Here is a tiny trained network, its code and every weight. The questions are about switching its units off for an input and a target symbol, where a switched-off unit gives its printed mean instead of its output.

import numpy as np


def w(rows, s, z=0):
    codes = np.array(rows[::2]) - 128.0
    scale = np.full(codes.shape[1], s)
    scale[-1] = z or s
    return codes * scale


def norm(h):
    return h / np.sqrt((h * h).mean(-1, keepdims=True) + 1e-5)


def f(y):
    return y / 2 * (1 + np.tanh(0.7978845608 * (y + 0.044715 * y**3)))


def softmax(a):
    e = np.exp(a - a.max(-1, keepdims=True))
    return e / e.sum(-1, keepdims=True)


def log_softmax(a):
    a = a - a.max(-1, keepdims=True)
    return a - np.log(np.exp(a).sum(-1, keepdims=True))


def net(x, mask):
    ids = ['αβγζηλτ'.index(c) for c in x.split()]
    T = len(ids)
    res = E[ids] + P[:T]
    r = norm(res)
    for j in range(2):
        rows = slice(3 * j, 3 * j + 3)
        q, k, v = (r @ M[0][rows].T for M in (Q, K, V))
        z = softmax(np.where(np.tri(T) > 0, q @ k.T / 3**0.5, -1e9)) @ v
        o = O[0][rows]
        res = res + np.where(mask[j], z, o[:, -1]) @ o[:, :-1]
    y = f(norm(res) @ A[0][:, :-1].T + A[0][:, -1])
    res = res + np.where(mask[2:10], y, B[0][:, -1]) @ B[0][:, :-1]
    return log_softmax(norm(res)[-1] @ U[:, :-1].T + U[:, -1])


Q, K, V, O, A, B = {}, {}, {}, {}, {}, {}
E = w([
[68,188,125,180,204],'α',
[184,181,88,95,108],'β',
[149,35,32,39,183],'γ',
[93,141,249,101,109],'ζ',
[77,58,89,139,67],'η',
[139,97,186,17,61],'λ',
[92,35,97,64,160],'τ',
],0.02)
P = w([
[87,60,149,75,217],'0',
[144,47,159,114,213],'1',
[179,5,175,154,174],'2',
[163,86,201,152,148],'3',
[197,81,173,174,112],'4',
[161,110,155,127,93],'5',
[145,132,130,113,83],'6',
[123,148,109,94,81],'7',
[109,157,89,85,88],'8',
[92,174,57,77,90],'9',
[70,189,39,72,88],'10',
[70,201,21,62,91],'11',
[58,216,20,61,83],'12',
[54,230,1,65,98],'13',
],0.0086)
Q[0] = w([
[217,52,5,75,125],'H0',
[138,1,158,130,137],'H0',
[162,115,16,228,181],'H0',
[215,151,49,161,100],'H1',
[222,202,132,42,237],'H1',
[69,164,131,131,180],'H1',
],0.037)
K[0] = w([
[234,203,39,32,119],'H0',
[202,99,123,162,45],'H0',
[119,190,35,229,145],'H0',
[219,92,118,254,133],'H1',
[237,196,107,76,148],'H1',
[96,196,91,148,160],'H1',
],0.038)
V[0] = w([
[254,101,131,142,75],'H0',
[85,216,148,113,171],'H0',
[69,177,42,55,87],'H0',
[58,184,50,64,114],'H1',
[211,111,118,199,101],'H1',
[124,57,171,123,194],'H1',
],0.0098)
O[0] = w([
[44,31,253,107,112,253],'H0',
[111,241,143,175,177,143],'H0',
[210,146,177,171,164,238],'H0',
[104,9,199,97,87,163],'H1',
[236,186,35,88,141,127],'H1',
[50,216,158,136,119,88],'H1',
],0.0068,0.0051)
A[0] = w([
[54,105,129,164,143,119],'N0',
[203,154,166,161,105,30],'N1',
[146,78,218,119,182,152],'N2',
[117,83,95,221,34,74],'N3',
[14,164,46,162,62,2],'N4',
[181,107,217,157,155,209],'N5',
[92,137,174,229,27,147],'N6',
[136,108,110,252,217,87],'N7',
],0.028,0.008)
B[0] = w([
[123,135,181,209,167,174],'N0',
[70,162,83,140,81,178],'N1',
[149,139,71,120,118,247],'N2',
[142,116,152,99,55,147],'N3',
[1,186,115,85,120,149],'N4',
[148,105,196,132,160,215],'N5',
[129,89,81,39,135,188],'N6',
[222,146,142,72,157,146],'N7',
],0.046,0.016)
U = w([
[213,102,164,107,115,211],'α',
[53,87,147,83,193,147],'β',
[55,87,195,118,50,216],'γ',
[102,136,7,137,123,31],'ζ',
[152,200,131,165,33,117],'η',
[103,95,140,195,154,90],'λ',
[135,215,187,84,160,3],'τ',
],0.011,0.0054)

Each question gives the input, a string of symbols that net reads in full, and the target symbol t.
The units are the heads (3 rows each of Q, K, V and O) and the neurons (one row each of A and B). Each row of codes is followed by its name. A weight is (code - 128) times the scale printed after its matrix; where a second scale follows, it is the last column's (O, A, B and U).
mask holds one flag per unit, heads first, then neurons. A switched-off unit (its flag False) gives its mean, the last column of its rows in O or B, instead of its output. The means were averaged over made-up inputs and are rounded, as every weight is.
A unit's drop is (log p(t) with every unit on - log p(t) with that unit switched off) / (log p(t) with every unit on - log p(t) with every unit switched off).
The circuit of an input: a set's keep is (log p(t) with only the set's units on - log p(t) with every unit switched off) / (log p(t) with every unit on - log p(t) with every unit switched off). Starting from all 10 units, units are removed one at a time, each time the one whose removal leaves the highest keep (on an exact tie, the one counted first), for as long as the keep stays at least 0.8.
units of the circuit, in order: the units of the circuit, biggest drop first
unit that matters most: the unit with the biggest drop
k most important neurons: the k neurons with the biggest drops, biggest first
which heads matter: for each layer, one digit per head in row order, 1 if its drop is at least 0.15 and else 0, layers parted by /
drop of u: that unit's drop, to one decimal
input β λ β λ β τ α τ λ β β η, target α: units of the circuit, in order : N1
input ζ λ β β ζ λ λ β β τ η η β η, target γ: which heads matter : 00
input λ η λ β λ λ β η α, target τ: 3 most important neurons : N7; N4; N2
input β λ β β β β λ β β α, target α: which heads matter : 00
input β ζ γ β ζ, target β: which heads matter : 11
input β α λ η λ β, target γ: which heads matter : 00
input β β β β β β τ ζ β β η λ, target α: which heads matter : 10
input β λ η, target α: units of the circuit, in order : H0; N7
input β ζ τ, target α: 2 most important neurons : N7; N2
input η γ β γ λ ζ τ β β τ η ζ β, target η: 3 most important neurons : N6; N2; N4
input λ τ α λ β β β α β β ζ, target α: which heads matter : 00
input λ ζ ζ β ζ λ η ζ β ζ β β λ α, target τ: which heads matter : 10
input τ α β γ β ζ β α ζ β β ζ β λ, target α: which heads matter : 11
input β α ζ β ζ, target β: which heads matter : 11
input β β β, target γ: unit that matters most : H1
input ζ η τ β β τ, target λ: which heads matter : 00
input β α τ β, target η: 3 most important neurons : N1; N6; N4
input γ λ ζ α γ, target ζ: which heads matter : 01
input λ β β β β τ β α, target α: which heads matter : 00
input ζ λ τ, target λ: unit that matters most : N0
input α η η, target γ: which heads matter : 11
input λ β β β β τ λ β β β ζ, target α: drop of N2 : 0.2
